Here is a tiny trained network, its code and every weight. The questions are about switching its units off for an input and a class, where a switched-off unit gives its printed mean instead of its output.

import numpy as np


def w(rows, s, z=0):
    codes = np.array(rows[::2]) - 128.0
    scale = np.full(codes.shape[1], s)
    scale[-1] = z or s
    return codes * scale


def f(y):
    return y / 2 * (1 + np.tanh(0.7978845608 * (y + 0.044715 * y**3)))


def log_softmax(a):
    a = a - a.max(-1, keepdims=True)
    return a - np.log(np.exp(a).sum(-1, keepdims=True))


def net(x, mask):
    res = np.array(x, float).reshape(1, 3) / 4 @ E
    y = f(res @ A[0][:, :-1].T + A[0][:, -1])
    res = res + np.where(mask, y, B[0][:, -1]) @ B[0][:, :-1]
    return log_softmax(res[-1] @ U[:, :-1].T + U[:, -1])


A, B = {}, {}
E = w([
[104,132,132,145,77,164,160,164,141],'x0',
[179,80,119,77,97,124,82,30,111],'x1',
[131,119,140,101,128,102,252,97,141],'x2',
],0.014)
A[0] = w([
[142,126,128,115,171,87,222,49,126,127],'n1',
[118,141,126,148,184,132,71,238,126,100],'n2',
[122,126,136,121,50,171,233,168,133,46],'n3',
[107,135,124,144,111,142,223,218,130,130],'n4',
[115,136,128,146,113,160,5,198,126,253],'n5',
[139,134,111,127,228,90,120,158,124,37],'n6',
],0.021,0.0032)
B[0] = w([
[147,113,40,110,198,37,241,125,125,253],'n1',
[101,126,145,123,193,53,222,145,128,204],'n2',
[87,130,89,220,1,94,168,144,120,229],'n3',
[83,141,249,154,82,217,18,141,131,252],'n4',
[162,116,37,163,3,146,116,93,124,230],'n5',
[82,139,187,169,59,181,112,159,134,165],'n6',
],0.014,0.024)
U = w([
[141,129,134,162,12,198,16,116,123,194],'0',
[77,171,255,130,145,185,95,220,156,46],'1',
[235,98,69,38,188,85,118,61,130,2],'2',
[84,141,125,173,111,83,208,189,141,187],'3',
],0.0088,0.0047)

Each question gives the input, the list of numbers given to net, and the class t.
The units are the neurons (one row each of A and B). Each row of codes is followed by its name. A weight is (code - 128) times the scale printed after its matrix; where a second scale follows, it is the last column's (A, B and U).
mask holds one flag per neuron, in row order. A switched-off neuron (its flag False) gives its mean, the last column of its row in B, instead of its output. The means were averaged over made-up inputs and are rounded, as every weight is.
A unit's drop is (log p(t) with every unit on - log p(t) with that unit switched off) / (log p(t) with every unit on - log p(t) with every unit switched off).
The circuit of an input: a set's keep is (log p(t) with only the set's units on - log p(t) with every unit switched off) / (log p(t) with every unit on - log p(t) with every unit switched off). Starting from all 6 units, units are removed one at a time, each time the one whose removal leaves the highest keep (on an exact tie, the one counted first), for as long as the keep stays at least 0.8.
units of the circuit, in order: the units of the circuit, biggest drop first
unit that matters most: the unit with the biggest drop
top k neurons: the k neurons with the biggest drops, biggest first
drop of u: that unit's drop, to one decimal
input [7,-2,8], class 0: units of the circuit, in order -> n4
input [-4,-8,-3], class 1: top 3 neurons -> n2, n1, n4
input [0,-4,-1], class 1: units of the circuit, in order -> n1, n2, n3
input [5,-7,-7], class 0: top 3 neurons -> n5, n4, n1
input [-8,0,3], class 2: top 2 neurons -> n3, n4
input [-6,-7,5], class 1: top 3 neurons -> n4, n6, n5
input [5,-6,-8], class 0: top 4 neurons -> n5, n1, n4, n3
input [-6,2,-2], class 0: top 2 neurons -> n1, n2
input [-8,0,-1], class 0: top 4 neurons -> n1, n2, n6, n3
input [3,-7,7], class 0: top 2 neurons -> n4, n3
input [-2,-7,7], class 1: top 2 neurons -> n4, n5
input [5,-6,-7], class 0: top 2 neurons -> n5, n1
input [-1,6,-1], class 2: top 4 neurons -> n4, n3, n5, n6
input [7,-6,8], class 0: top 2 neurons -> n4, n3
input [-8,2,3], class 2: units of the circuit, in order -> n3
input [1,-1,2], class 0: top 2 neurons -> n2, n1
input [8,-4,-8], class 0: drop of n4 -> 0.1
input [-2,-2,0], class 1: drop of n5 -> 0.4
input [-2,-7,5], class 1: drop of n4 -> 1.4
input [3,-6,3], class 1: unit that matters most -> n4
